Below are the code and all the weights of a small trained network. Each question names an input and a class and asks about switching units off, where a switched-off unit gives its printed mean instead of its output.

import numpy as np


def w(rows, s, z=0):
    codes = np.array(rows[::2]) - 128.0
    scale = np.full(codes.shape[1], s)
    scale[-1] = z or s
    return codes * scale


def f(y):
    return np.maximum(y, 0)


def log_softmax(a):
    a = a - a.max(-1, keepdims=True)
    return a - np.log(np.exp(a).sum(-1, keepdims=True))


def net(x, mask):
    res = np.array(x, float).reshape(1, 6) / 4 @ E
    y = f(res @ A[0][:, :-1].T + A[0][:, -1])
    res = res + np.where(mask, y, B[0][:, -1]) @ B[0][:, :-1]
    return log_softmax(res[-1] @ U[:, :-1].T + U[:, -1])


A, B = {}, {}
E = w([
[90,123,153,117,176,11,211,56,159,125],'x0',
[42,105,131,137,138,72,152,119,241,152],'x1',
[189,221,216,153,63,72,119,127,168,228],'x2',
[158,80,185,183,175,109,154,185,67,229],'x3',
[71,194,247,110,173,191,117,19,98,61],'x4',
[66,114,196,45,198,46,2,177,30,190],'x5',
],0.0071)
A[0] = w([
[244,107,62,133,55,243,91,181,56,89,195],'n1',
[119,150,51,201,31,131,223,96,187,90,159],'n2',
[43,198,174,92,158,149,143,47,102,40,216],'n3',
[97,112,170,93,135,28,67,150,151,191,253],'n4',
[133,148,227,134,127,43,119,135,35,233,178],'n5',
[160,178,118,149,94,200,253,22,189,20,189],'n6',
[79,16,6,100,218,70,196,148,149,104,197],'n7',
[66,94,124,73,181,88,97,135,113,74,171],'n8',
[237,101,67,161,65,107,167,174,165,215,190],'n9',
],0.006,0.0032)
B[0] = w([
[191,159,74,174,103,182,64,234,104,97,221],'n1',
[130,144,90,126,11,157,166,89,187,84,217],'n2',
[122,116,219,127,167,142,18,2,121,78,218],'n3',
[113,173,161,117,137,40,95,119,104,179,219],'n4',
[171,189,225,131,249,98,189,163,144,239,230],'n5',
[237,103,150,252,93,135,104,51,229,27,249],'n6',
[60,44,97,194,93,32,166,158,70,90,213],'n7',
[70,110,143,80,147,99,100,85,76,91,185],'n8',
[142,196,61,157,138,108,200,197,178,148,213],'n9',
],0.0071,0.011)
U = w([
[175,155,81,128,104,196,42,206,56,106,208],'0',
[108,76,182,153,189,254,110,171,73,153,119],'1',
[186,184,185,149,179,77,209,167,143,243,154],'2',
[165,119,177,169,109,148,105,34,183,68,136],'3',
[87,158,179,8,175,121,100,92,76,134,44],'4',
[46,148,149,83,100,90,67,124,197,159,144],'5',
[43,36,95,149,121,60,180,154,66,98,249],'6',
[152,149,65,145,56,151,228,156,211,115,17],'7',
],0.0088,0.0017)

Each question gives the input, the list of numbers given to net, and the class t.
The units are the neurons (one row each of A and B). Each row of codes is followed by its name. A weight is (code - 128) times the scale printed after its matrix; where a second scale follows, it is the last column's (A, B and U).
mask holds one flag per neuron, in row order. A switched-off neuron (its flag False) gives its mean, the last column of its row in B, instead of its output. The means were averaged over made-up inputs and are rounded, as every weight is.
A unit's drop is (log p(t) with every unit on - log p(t) with that unit switched off) / (log p(t) with every unit on - log p(t) with every unit switched off).
The circuit of an input: a set's keep is (log p(t) with only the set's units on - log p(t) with every unit switched off) / (log p(t) with every unit on - log p(t) with every unit switched off). Starting from all 9 units, units are removed one at a time, each time the one whose removal leaves the highest keep (on an exact tie, the one counted first), for as long as the keep stays at least 0.8.
units of the circuit, in order: the units of the circuit, biggest drop first
unit that matters most: the unit with the biggest drop
top k neurons: the k neurons with the biggest drops, biggest first
drop of u: that unit's drop, to one decimal
input [4,-4,1,-7,6,6], class 4: units of the circuit, in order => [n6]
input [7,-1,-2,7,1,-4], class 6: top 2 neurons => [n7 n3]
input [7,0,-8,5,5,5], class 4: units of the circuit, in order => [n3 n6]
input [-2,-3,4,-2,2,2], class 2: top 2 neurons => [n6 n8]
input [-5,4,8,3,2,-8], class 7: top 2 neurons => [n9 n3]
input [2,-1,2,3,8,5], class 4: top 3 neurons => [n3 n9 n6]
input [0,-6,-7,7,1,-1], class 0: top 3 neurons => [n1 n5 n3]
input [5,5,2,-4,-7,6], class 6: top 2 neurons => [n7 n8]
input [-8,-7,7,3,-7,2], class 2: top 4 neurons => [n5 n9 n3 n2]
input [-3,3,-1,-6,-7,7], class 6: units of the circuit, in order => [n7 n3]
input [7,-3,-2,-4,-7,-1], class 6: top 4 neurons => [n7 n1 n6 n5]
input [-8,8,-1,7,3,5], class 2: top 2 neurons => [n5 n3]
input [2,-3,8,-5,3,4], class 2: top 2 neurons => [n5 n8]
input [-5,-6,7,-2,-1,-5], class 7: unit that matters most => n9
input [-4,-5,0,6,-6,8], class 2: drop of n5 => 0.5
input [-4,-4,7,-2,1,8], class 2: drop of n5 => 0.4
input [1,6,5,-2,1,8], class 2: drop of n7 => 0.0
